Below are the code and all the weights of a small trained network. Each question names an input and a class and asks about switching units off, where a switched-off unit gives its printed mean instead of its output.

import numpy as np


def w(rows, s, z=0):
    codes = np.array(rows[::2]) - 128.0
    scale = np.full(codes.shape[1], s)
    scale[-1] = z or s
    return codes * scale


def norm(h):
    return h / np.sqrt((h * h).mean(-1, keepdims=True) + 1e-5)


def f(y):
    return y / 2 * (1 + np.tanh(0.7978845608 * (y + 0.044715 * y**3)))


def log_softmax(a):
    a = a - a.max(-1, keepdims=True)
    return a - np.log(np.exp(a).sum(-1, keepdims=True))


def net(x, mask):
    res = np.array(x, float).reshape(1, 6) / 4 @ E
    u = 0
    for l in range(4):
        y = f(norm(res) @ A[l][:, :-1].T + A[l][:, -1])
        res = res + np.where(mask[u : u + 8], y, B[l][:, -1]) @ B[l][:, :-1]
        u += 8
    return log_softmax(norm(res)[-1] @ U[:, :-1].T + U[:, -1])


A, B = {}, {}
E = w([
[185,101,102,163,142],'x0',
[175,105,77,11,167],'x1',
[162,73,255,112,83],'x2',
[137,148,168,135,203],'x3',
[129,127,126,130,127],'x4',
[220,207,133,117,76],'x5',
],0.0079)
A[0] = w([
[185,187,135,86,99,3],'0.n0',
[181,21,45,169,48,67],'0.n1',
[137,90,163,63,95,159],'0.n2',
[51,205,192,49,165,27],'0.n3',
[173,147,165,152,249,103],'0.n4',
[50,50,124,99,136,31],'0.n5',
[31,150,115,60,14,19],'0.n6',
[120,128,61,71,86,179],'0.n7',
],0.012,0.0029)
B[0] = w([
[197,35,33,155,78,200],'0.n0',
[198,186,221,192,251,220],'0.n1',
[112,137,210,54,154,226],'0.n2',
[248,124,138,202,197,206],'0.n3',
[173,164,194,171,230,224],'0.n4',
[156,7,56,189,102,222],'0.n5',
[255,160,181,235,221,229],'0.n6',
[121,170,148,70,198,253],'0.n7',
],0.012,0.0038)
A[1] = w([
[53,194,146,255,43,101],'1.n0',
[120,44,80,141,87,117],'1.n1',
[97,114,79,158,153,7],'1.n2',
[180,182,122,104,98,55],'1.n3',
[204,140,77,127,37,14],'1.n4',
[185,209,113,118,84,122],'1.n5',
[140,115,88,39,144,7],'1.n6',
[37,241,41,155,124,44],'1.n7',
],0.014,0.0018)
B[1] = w([
[175,74,172,32,232,253],'1.n0',
[70,130,139,141,151,152],'1.n1',
[131,100,115,171,104,158],'1.n2',
[75,91,126,157,161,178],'1.n3',
[99,85,134,158,134,165],'1.n4',
[98,72,113,174,151,210],'1.n5',
[157,107,147,92,182,168],'1.n6',
[146,163,2,136,119,189],'1.n7',
],0.021,0.0052)
A[2] = w([
[109,106,133,87,142,149],'2.n0',
[148,133,137,135,95,2],'2.n1',
[203,116,176,236,184,135],'2.n2',
[111,87,197,104,68,179],'2.n3',
[155,106,95,47,133,175],'2.n4',
[79,18,103,176,103,117],'2.n5',
[112,101,251,108,67,56],'2.n6',
[167,167,96,183,132,151],'2.n7',
],0.016,0.00096)
B[2] = w([
[141,129,134,146,163,140],'2.n0',
[125,129,139,103,103,122],'2.n1',
[99,194,175,146,84,252],'2.n2',
[159,123,44,135,124,138],'2.n3',
[160,86,144,138,156,151],'2.n4',
[95,88,117,199,139,160],'2.n5',
[154,147,4,126,152,151],'2.n6',
[165,147,93,96,81,152],'2.n7',
],0.027,0.02)
A[3] = w([
[131,101,186,53,150,51],'3.n0',
[92,165,104,88,135,13],'3.n1',
[143,154,4,139,81,162],'3.n2',
[78,89,119,166,121,10],'3.n3',
[93,43,173,90,163,81],'3.n4',
[131,182,112,105,98,51],'3.n5',
[119,81,121,173,116,172],'3.n6',
[179,127,148,156,82,20],'3.n7',
],0.014,0.0011)
B[3] = w([
[169,122,133,162,250,180],'3.n0',
[110,124,119,68,144,118],'3.n1',
[127,126,34,120,53,252],'3.n2',
[24,121,138,164,144,176],'3.n3',
[156,127,191,142,196,194],'3.n4',
[93,165,118,73,132,190],'3.n5',
[83,109,149,174,126,179],'3.n6',
[109,140,130,135,83,169],'3.n7',
],0.016,0.0043)
U = w([
[104,176,149,134,136,254],'0',
[109,254,191,108,113,137],'1',
[166,87,213,67,231,110],'2',
[9,20,162,200,54,100],'3',
[161,244,196,115,56,55],'4',
[131,110,2,58,82,107],'5',
],0.0089,0.007)

Each question gives the input, the list of numbers given to net, and the class t.
The units are the neurons (one row each of A and B). Each row of codes is followed by its name. A weight is (code - 128) times the scale printed after its matrix; where a second scale follows, it is the last column's (A, B and U).
mask holds one flag per neuron, layer by layer. A switched-off neuron (its flag False) gives its mean, the last column of its row in B, instead of its output. The means were averaged over made-up inputs and are rounded, as every weight is.
A unit's drop is (log p(t) with every unit on - log p(t) with that unit switched off) / (log p(t) with every unit on - log p(t) with every unit switched off).
The circuit of an input: a set's keep is (log p(t) with only the set's units on - log p(t) with every unit switched off) / (log p(t) with every unit on - log p(t) with every unit switched off). Starting from the 12 units with the biggest drops (on a tie, the unit counted first), units are removed one at a time, each time the one whose removal leaves the highest keep (on an exact tie, the one counted first), for as long as the keep stays at least 0.8.
units of the circuit, in order: the units of the circuit, biggest drop first
unit that matters most: the unit with the biggest drop
k most important neurons: the k neurons with the biggest drops, biggest first
top k neurons in layer l: the k neurons of layer l with the biggest drops, biggest first
input [-7,3,-5,5,2,3], class 4: unit that matters most -> 0.n3
input [5,-7,2,4,1,8], class 3: units of the circuit, in order -> (1.n5 1.n4 0.n0 0.n1)
input [-1,-8,-7,3,-7,-1], class 2: 4 most important neurons -> (1.n0 0.n7 2.n4 2.n6)
input [8,-8,7,-5,0,0], class 2: units of the circuit, in order -> (1.n0 0.n6 0.n3)
input [-6,-6,7,6,2,-1], class 5: units of the circuit, in order -> (2.n6 0.n6 0.n1 3.n2)
input [7,2,-4,-1,-4,-7], class 3: units of the circuit, in order -> (0.n5 2.n5)
input [1,-7,3,-6,-5,-6], class 2: units of the circuit, in order -> (1.n0 0.n3)
input [4,0,8,-4,-5,-5], class 5: 2 most important neurons -> (2.n6 0.n2)
input [6,-6,8,2,-1,-7], class 5: 3 most important neurons -> (2.n6 2.n3 1.n5)
input [5,7,-1,-6,-3,2], class 2: 2 most important neurons -> (0.n7 0.n6)
input [-5,-4,-8,-4,4,-8], class 3: top 2 neurons in layer 1 -> (1.n2 1.n1)
input [7,1,8,3,-4,2], class 5: 3 most important neurons -> (2.n6 0.n6 0.n3)
input [-2,-7,3,5,4,-4], class 2: 2 most important neurons -> (1.n0 0.n6)
input [-1,1,-8,-6,-3,7], class 5: 2 most important neurons -> (1.n7 0.n7)
input [8,2,2,-2,-6,-8], class 3: units of the circuit, in order -> (0.n5)
input [-4,3,8,6,-5,2], class 5: top 3 neurons in layer 0 -> (0.n6 0.n2 0.n1)
input [6,-6,5,3,-4,5], class 2: 3 most important neurons -> (1.n0 0.n3 0.n6)
input [7,2,-3,4,0,-8], class 3: 2 most important neurons -> (0.n5 2.n5)
input [1,-5,6,0,5,7], class 3: 2 most important neurons -> (1.n4 1.n5)
input [2,-2,-3,6,-3,7], class 3: most important neuron -> (0.n0)
input [-2,5,6,1,7,-8], class 3: top 2 neurons in layer 1 -> (1.n0 1.n1)
input [7,0,-5,0,-6,-5], class 4: top 2 neurons in layer 1 -> (1.n5 1.n3)
